Here is a tiny trained network, its code and every weight. The questions are about switching its units off for an input and a class, where a switched-off unit gives its printed mean instead of its output.

import numpy as np


def w(rows, s, z=0):
    codes = np.array(rows[::2]) - 128.0
    scale = np.full(codes.shape[1], s)
    scale[-1] = z or s
    return codes * scale


def f(y):
    return np.maximum(y, 0)


def log_softmax(a):
    a = a - a.max(-1, keepdims=True)
    return a - np.log(np.exp(a).sum(-1, keepdims=True))


def net(x, mask):
    res = np.array(x, float).reshape(1, 6) / 4 @ E
    y = f(res @ A[0][:, :-1].T + A[0][:, -1])
    res = res + np.where(mask, y, B[0][:, -1]) @ B[0][:, :-1]
    return log_softmax(res[-1] @ U[:, :-1].T + U[:, -1])


A, B = {}, {}
E = w([
[100,68,238,212,162,57],'x0',
[55,52,3,192,154,167],'x1',
[30,61,194,136,69,237],'x2',
[69,184,114,49,23,33],'x3',
[105,160,99,113,179,176],'x4',
[40,202,165,58,244,180],'x5',
],0.007)
A[0] = w([
[123,166,133,111,100,106,136],'n0',
[136,211,45,118,158,158,116],'n1',
[50,107,126,101,68,229,198],'n2',
[91,105,118,144,91,255,186],'n3',
[192,141,166,123,89,91,209],'n4',
[86,124,60,178,104,119,213],'n5',
[219,225,63,93,192,116,192],'n6',
[180,188,159,112,181,193,188],'n7',
[143,137,189,96,138,186,109],'n8',
[207,181,97,189,155,135,216],'n9',
[76,74,135,132,168,66,162],'n10',
[97,112,146,84,33,85,203],'n11',
[110,159,58,188,177,83,133],'n12',
[178,130,107,152,8,61,253],'n13',
[61,62,137,185,116,110,170],'n14',
[135,82,64,172,247,114,97],'n15',
[192,126,143,132,143,99,138],'n16',
],0.0096,0.004)
B[0] = w([
[126,212,113,108,147,64,161],'n0',
[60,61,56,40,116,150,189],'n1',
[212,150,183,117,254,124,218],'n2',
[103,130,171,135,228,109,213],'n3',
[154,125,113,129,239,68,204],'n4',
[148,172,175,59,188,138,183],'n5',
[67,123,56,90,137,174,232],'n6',
[131,108,84,65,125,74,205],'n7',
[138,199,121,145,95,83,174],'n8',
[102,98,143,89,125,85,192],'n9',
[150,160,188,147,91,146,166],'n10',
[158,215,196,117,97,65,211],'n11',
[101,160,104,80,70,37,168],'n12',
[124,154,110,91,210,91,245],'n13',
[155,177,203,163,117,219,190],'n14',
[159,179,122,123,120,130,185],'n15',
[104,71,99,144,191,119,170],'n16',
],0.0091,0.012)
U = w([
[137,179,177,192,76,148,98],'0',
[87,97,87,184,87,133,3],'1',
[57,147,72,74,120,131,178],'2',
[118,177,153,163,146,169,82],'3',
[134,104,125,128,174,93,159],'4',
[170,248,129,118,124,56,184],'5',
],0.013,0.0023)

Each question gives the input, the list of numbers given to net, and the class t.
The units are the neurons (one row each of A and B). Each row of codes is followed by its name. A weight is (code - 128) times the scale printed after its matrix; where a second scale follows, it is the last column's (A, B and U).
mask holds one flag per neuron, in row order. A switched-off neuron (its flag False) gives its mean, the last column of its row in B, instead of its output. The means were averaged over made-up inputs and are rounded, as every weight is.
A unit's drop is (log p(t) with every unit on - log p(t) with that unit switched off) / (log p(t) with every unit on - log p(t) with every unit switched off).
The circuit of an input: a set's keep is (log p(t) with only the set's units on - log p(t) with every unit switched off) / (log p(t) with every unit on - log p(t) with every unit switched off). Starting from the 12 units with the biggest drops (on a tie, the unit counted first), units are removed one at a time, each time the one whose removal leaves the highest keep (on an exact tie, the one counted first), for as long as the keep stays at least 0.8.
units of the circuit, in order: the units of the circuit, biggest drop first
most important unit: the unit with the biggest drop
top k neurons: the k neurons with the biggest drops, biggest first
drop of u: that unit's drop, to one decimal
input [5,5,6,5,-1,0], class 3: units of the circuit, in order => n14
input [-1,0,-4,-5,-7,-5], class 4: units of the circuit, in order => n11, n16
input [7,-6,-7,-4,-4,5], class 4: units of the circuit, in order => n16, n11
input [-5,2,5,2,-3,8], class 4: units of the circuit, in order => n2, n3, n11
input [5,6,6,6,3,-8], class 5: top 2 neurons => n11, n13
input [8,-6,-7,-6,-4,3], class 4: units of the circuit, in order => n16, n11
input [-5,-2,1,-7,8,-8], class 4: top 2 neurons => n3, n12
input [-8,4,6,-8,-7,-7], class 3: units of the circuit, in order => n14, n7
input [-6,4,-6,0,-8,-6], class 2: top 2 neurons => n6, n2
input [0,-6,-6,-4,1,-1], class 4: top 2 neurons => n4, n16
input [3,8,-2,-7,0,-1], class 5: top 2 neurons => n12, n15
input [4,7,1,-4,1,-8], class 5: drop of n12 => 0.8
input [2,1,2,-4,7,-2], class 3: drop of n13 => 0.2
input [7,3,-2,-4,-5,-3], class 0: most important unit => n14
input [0,-3,1,-7,3,-3], class 4: drop of n11 => 0.5
